Below are the code and all the weights of a small trained network. Each question names an input and a target symbol and asks about switching units off, where a switched-off unit gives its printed mean instead of its output.

import numpy as np


def w(rows, s, z=0):
    codes = np.array(rows[::2]) - 128.0
    scale = np.full(codes.shape[1], s)
    scale[-1] = z or s
    return codes * scale


def norm(h):
    return h / np.sqrt((h * h).mean(-1, keepdims=True) + 1e-5)


def f(y):
    return y / 2 * (1 + np.tanh(0.7978845608 * (y + 0.044715 * y**3)))


def softmax(a):
    e = np.exp(a - a.max(-1, keepdims=True))
    return e / e.sum(-1, keepdims=True)


def log_softmax(a):
    a = a - a.max(-1, keepdims=True)
    return a - np.log(np.exp(a).sum(-1, keepdims=True))


def net(x, mask):
    ids = ['εηθμξπτψ'.index(c) for c in x.split()]
    T = len(ids)
    res = E[ids] + P[:T]
    u = 0
    for l in range(2):
        r = norm(res)
        for j in range(2):
            rows = slice(3 * j, 3 * j + 3)
            q, k, v = (r @ M[l][rows].T for M in (Q, K, V))
            z = softmax(np.where(np.tri(T) > 0, q @ k.T / 3**0.5, -1e9)) @ v
            o = O[l][rows]
            res = res + np.where(mask[u + j], z, o[:, -1]) @ o[:, :-1]
        u += 2
        y = f(norm(res) @ A[l][:, :-1].T + A[l][:, -1])
        res = res + np.where(mask[u : u + 4], y, B[l][:, -1]) @ B[l][:, :-1]
        u += 4
    return log_softmax(norm(res)[-1] @ U[:, :-1].T + U[:, -1])


Q, K, V, O, A, B = {}, {}, {}, {}, {}, {}
E = w([
[81,246,185,182],'ε',
[117,135,123,183],'η',
[168,129,157,110],'θ',
[166,81,167,125],'μ',
[67,200,100,143],'ξ',
[252,135,129,139],'π',
[123,164,120,107],'τ',
[141,119,167,98],'ψ',
],0.023)
P = w([
[143,3,171,44],'0',
[143,51,157,39],'1',
[156,88,139,39],'2',
[161,114,129,43],'3',
[173,134,117,50],'4',
[176,159,106,70],'5',
[194,185,103,68],'6',
[215,185,111,57],'7',
[189,179,88,66],'8',
],0.0042)
Q[0] = w([
[123,77,146,109],'L0H0',
[130,151,107,120],'L0H0',
[25,142,106,164],'L0H0',
[188,250,152,22],'L0H1',
[90,108,145,162],'L0H1',
[65,108,104,108],'L0H1',
],0.017)
K[0] = w([
[120,31,69,118],'L0H0',
[144,218,134,83],'L0H0',
[97,97,149,209],'L0H0',
[192,246,140,159],'L0H1',
[137,46,90,118],'L0H1',
[127,110,104,81],'L0H1',
],0.013)
V[0] = w([
[184,119,230,168],'L0H0',
[112,179,142,149],'L0H0',
[141,148,164,118],'L0H0',
[119,84,155,141],'L0H1',
[102,165,255,168],'L0H1',
[102,88,135,222],'L0H1',
],0.009)
O[0] = w([
[152,78,167,102,189],'L0H0',
[63,195,204,151,126],'L0H0',
[91,86,226,95,194],'L0H0',
[188,147,140,175,90],'L0H1',
[23,124,120,254,222],'L0H1',
[153,111,134,210,2],'L0H1',
],0.0068,0.0052)
A[0] = w([
[28,134,165,173,52],'L0N0',
[196,18,115,225,120],'L0N1',
[47,255,108,242,252],'L0N2',
[167,245,73,87,91],'L0N3',
],0.0083,0.0015)
B[0] = w([
[212,240,182,117,185],'L0N0',
[85,254,136,8,155],'L0N1',
[168,41,208,111,253],'L0N2',
[134,78,81,101,166],'L0N3',
],0.0081,0.0053)
Q[1] = w([
[181,117,120,152],'L1H0',
[120,107,101,100],'L1H0',
[103,122,253,145],'L1H0',
[136,103,72,230],'L1H1',
[179,138,79,31],'L1H1',
[81,80,106,209],'L1H1',
],0.013)
K[1] = w([
[121,176,143,130],'L1H0',
[129,60,85,90],'L1H0',
[163,151,225,196],'L1H0',
[78,59,157,169],'L1H1',
[141,193,2,102],'L1H1',
[104,141,187,134],'L1H1',
],0.015)
V[1] = w([
[214,228,198,145],'L1H0',
[68,153,56,100],'L1H0',
[150,120,154,113],'L1H0',
[89,151,174,2],'L1H1',
[31,68,129,146],'L1H1',
[101,238,55,31],'L1H1',
],0.0077)
O[1] = w([
[124,149,79,188,186],'L1H0',
[97,170,250,30,70],'L1H0',
[161,129,125,218,162],'L1H0',
[64,138,82,149,254],'L1H1',
[51,2,123,115,99],'L1H1',
[64,205,94,81,167],'L1H1',
],0.0073,0.0097)
A[1] = w([
[178,124,189,183,2],'L1N0',
[91,111,93,136,85],'L1N1',
[134,98,48,201,135],'L1N2',
[95,115,254,159,4],'L1N3',
],0.016,0.0021)
B[1] = w([
[47,175,58,56,254],'L1N0',
[100,177,255,163,143],'L1N1',
[111,178,78,204,247],'L1N2',
[91,190,199,142,221],'L1N3',
],0.009,0.0051)
U = w([
[106,122,37,242,210],'ε',
[146,197,222,186,120],'η',
[254,169,166,122,191],'θ',
[89,21,166,165,218],'μ',
[36,148,97,57,49],'ξ',
[156,85,118,140,137],'π',
[135,43,32,143,123],'τ',
[133,118,133,147,1],'ψ',
],0.0092,0.0027)

Each question gives the input, a string of symbols that net reads in full, and the target symbol t.
The units are the heads (3 rows each of Q, K, V and O) and the neurons (one row each of A and B). Each row of codes is followed by its name. A weight is (code - 128) times the scale printed after its matrix; where a second scale follows, it is the last column's (O, A, B and U).
mask holds one flag per unit, layer by layer, with each layer's heads first. A switched-off unit (its flag False) gives its mean, the last column of its rows in O or B, instead of its output. The means were averaged over made-up inputs and are rounded, as every weight is.
A unit's drop is (log p(t) with every unit on - log p(t) with that unit switched off) / (log p(t) with every unit on - log p(t) with every unit switched off).
The circuit of an input: a set's keep is (log p(t) with only the set's units on - log p(t) with every unit switched off) / (log p(t) with every unit on - log p(t) with every unit switched off). Starting from all 12 units, units are removed one at a time, each time the one whose removal leaves the highest keep (on an exact tie, the one counted first), for as long as the keep stays at least 0.8.
units of the circuit, in order: the units of the circuit, biggest drop first
top k neurons: the k neurons with the biggest drops, biggest first
top k neurons in layer l: the k neurons of layer l with the biggest drops, biggest first
which heads matter: for each layer, one digit per head in row order, 1 if its drop is at least 0.15 and else 0, layers parted by /
drop when u is switched off: that unit's drop, to one decimal
input ψ π η ε ψ ψ, target ε: which heads matter	00 / 10
input ε τ τ ψ τ ψ θ η, target η: which heads matter	11 / 01
input ε θ τ, target η: top 4 neurons	(L1N3; L0N0; L0N2; L0N3)
input τ θ ψ ψ θ τ τ θ, target ξ: which heads matter	01 / 01
input η η ψ ε τ, target η: units of the circuit, in order	(L0H1; L0N0)
input ψ τ ψ π ψ μ, target θ: which heads matter	00 / 01
input ε τ ψ μ, target ε: units of the circuit, in order	(L0N2)
input ξ τ π ψ ψ, target θ: which heads matter	00 / 01
input ψ θ θ ψ ψ, target μ: units of the circuit, in order	(L0N0; L1H1)
input ψ ψ ψ ξ, target η: units of the circuit, in order	(L0N2; L0N0; L1N0)
input ψ θ τ τ ψ π ψ, target θ: which heads matter	00 / 01
input μ ψ ψ ξ ψ ψ θ, target τ: which heads matter	11 / 11
input π ψ ψ ξ ψ τ μ, target ξ: top 2 neurons in layer 0	(L0N2; L0N0)
input ψ ξ ψ ψ ψ θ ξ, target η: which heads matter	10 / 11
input τ τ ψ π μ μ, target θ: top neuron	(L1N0)
input μ θ θ, target τ: which heads matter	10 / 00
input π τ τ θ ψ θ, target ξ: top 3 neurons in layer 0	(L0N0; L0N2; L0N3)
input π τ μ, target ξ: which heads matter	11 / 01
input ψ ψ θ ψ π ε ψ, target ε: which heads matter	01 / 10
input θ η μ, target ε: which heads matter	00 / 10
input ε ψ ξ θ, target ε: top 3 neurons	(L0N2; L0N0; L1N3)
input θ ξ ψ ψ, target μ: top 3 neurons	(L0N0; L0N2; L1N0)
input ε ε ε ψ ψ η, target η: top neuron in layer 1	(L1N3)
input θ τ θ ψ ψ τ ψ ε θ, target ε: drop when L1N2 is switched off	0.1
